Each row is followed by its tier, which names the range that a hidden value of the row falls in. A new part has a new value, new ranges and new names.
(in the rows, 128 means zero)
[137 128 137 138 134 139 138 140 129 161 136 151 128 129 128 140 128 166
 126 164 125 155 128 138 128 128 128 135 137 128] => Z
[123 124 137 139 129 141 135 150 128 184 141 157 126 134 128 188 130 175
 133 162 121 142 126 136 126 124 129 138 151 128] => Z
[128 127 140 135 129 171 129 139 163 161 137 146 128 127 128 157 128 210
 128 162 255 177 182 137 128 145 128 138 141 128] => Z
[106 185 134 150 134 144 134 148 126 171 135 159 142 150 127 153 131 153
 123 173 121 121 118 141 120 112 138 195 215 131] => K
[125 123 155 158 128 134 130 163 146 217 135 156 128 131 128 141 128 170
 136 163 127 152 126 171 127 164 141 139 148 128] => K
[136 172 142 128 122 132 145 135 131 164 136 148 130 120 128 166 141 162
 157 154 133 157 133 138 130 133 127 148 115 128] => D
[127 126 140 200 128 137 129 141 128 157 135 193 128 129 129 144 127 212
 126 145 129 148 128 143 128 142 128 137 136 128] => Z
[122 122 137 149 130 140 131 144 129 168 153 155 126 135 128 140 129 178
 123 154 127 149 128 160 125 121 129 134 163 134] => Z
[130 129 160 186 128 135 130 143 131 159 134 194 128 124 129 139 128 175
 131 145 132 164 130 165 129 152 127 135 126 128] => K
[127 127 134 136 129 172 135 153 129 156 132 150 128 131 128 152 128 154
 127 177 122 138 127 140 127 125 127 137 137 128] => K
[155 127 139 139 160 139 148 148 130 166 136 136 127 127 128 165 131 168
 138 175 128 149 128 133 128 129 128 139 138 128] => Z
[162 131 136 186 137 146 129 137 138 151 136 146 128 127 146 172 130 255
 129 148 164 155 145 147 129 178 128 137 126 128] => Z
[139 150 152 137 127 131 128 171 130 247 137 146 130 118 128 134 127 153
 147 176 131 167 132 168 132 137 141 135 104 128] => K
[127 125 145 144 129 137 130 139 128 181 136 148 127 131 128 150 129 197
 126 156 135 150 127 139 127 124 128 137 143 128] => D
[143 151 137 166 136 140 144 182 127 255 164 181 125 143 127 160 148 187
 117 166 124 126 124 139 125 116 129 144 176 128] => Z
[126 127 136 137 128 166 129 141 140 163 134 146 127 129 128 141 128 165
 127 210 168 150 139 140 126 126 128 137 139 128] => D
[124 122 126 134 129 138 131 147 153 175 135 148 127 131 127 142 128 165
 127 163 170 178 144 184 129 134 128 140 143 128] => K
[119 121 136 143 130 168 131 142 127 164 140 149 126 137 130 147 129 164
 121 159 123 140 125 146 125 123 129 155 155 145] => D
[132 111 135 220 132 143 133 177 138 249 154 158 124 145 127 150 130 218
 116 164 124 127 120 157 122 147 130 145 181 128] => Z
[130 122 139 135 128 138 130 139 129 152 142 142 128 128 128 143 128 168
 130 145 128 151 128 141 129 131 128 147 134 128] => D
[132 131 133 132 127 137 130 136 130 153 136 144 129 126 128 141 128 163
 166 225 129 156 128 142 129 130 142 134 129 128] => K
[127 127 136 133 130 228 134 143 139 162 135 148 128 131 128 139 128 163
 126 233 202 151 161 140 128 125 129 138 137 141] => D
[129 134 138 137 127 140 128 138 129 152 138 146 129 126 128 140 128 160
 128 169 128 153 127 141 128 129 131 164 140 130] => K
[110 109 167 224 133 144 134 144 135 164 135 225 124 144 127 153 130 187
 115 180 121 128 122 157 122 140 137 143 179 128] => K
[126 126 139 141 129 191 133 140 128 141 136 164 128 137 128 144 129 159
 127 172 127 147 127 140 128 127 130 163 155 137] => K
[124 126 137 143 130 133 131 139 128 155 137 150 127 130 130 143 128 194
 126 148 126 146 128 143 127 125 128 135 139 128] => Z
[118 193 134 145 131 139 142 153 127 194 136 179 125 139 128 147 129 158
 139 158 123 132 124 142 133 119 139 166 164 128] => K
[110 113 136 144 133 143 133 156 126 202 157 196 124 143 127 153 130 168
 116 161 121 126 123 160 121 115 129 185 198 127] => D
[125 158 137 130 130 131 130 169 127 237 153 152 127 132 128 145 129 170
 135 157 129 149 126 143 127 125 128 148 143 128] => D
[123 122 137 169 128 162 130 137 140 160 134 149 127 132 128 148 129 211
 124 165 190 143 152 146 126 125 129 130 148 128] => Z
[131 130 138 133 128 129 128 137 130 163 136 143 128 125 128 141 127 155
 131 160 140 156 134 140 129 131 128 145 128 128] => K
[124 155 137 137 129 138 132 142 127 164 137 212 135 132 128 155 129 161
 124 152 124 144 127 143 131 126 128 214 177 128] => K
[128 129 140 140 127 132 132 147 126 162 138 135 129 126 128 142 128 163
 129 160 131 155 130 140 129 130 129 134 130 128] => D
[124 126 136 133 127 138 129 139 128 158 137 140 127 132 128 145 128 163
 124 172 130 150 127 142 127 125 128 137 136 128] => D
[123 123 180 209 129 137 131 144 126 156 135 254 127 134 128 138 129 166
 124 168 125 145 126 168 126 132 148 138 147 128] => K
[120 135 135 139 129 224 152 143 127 162 137 151 132 135 130 212 129 160
 120 172 129 137 125 141 125 123 130 150 154 137] => K
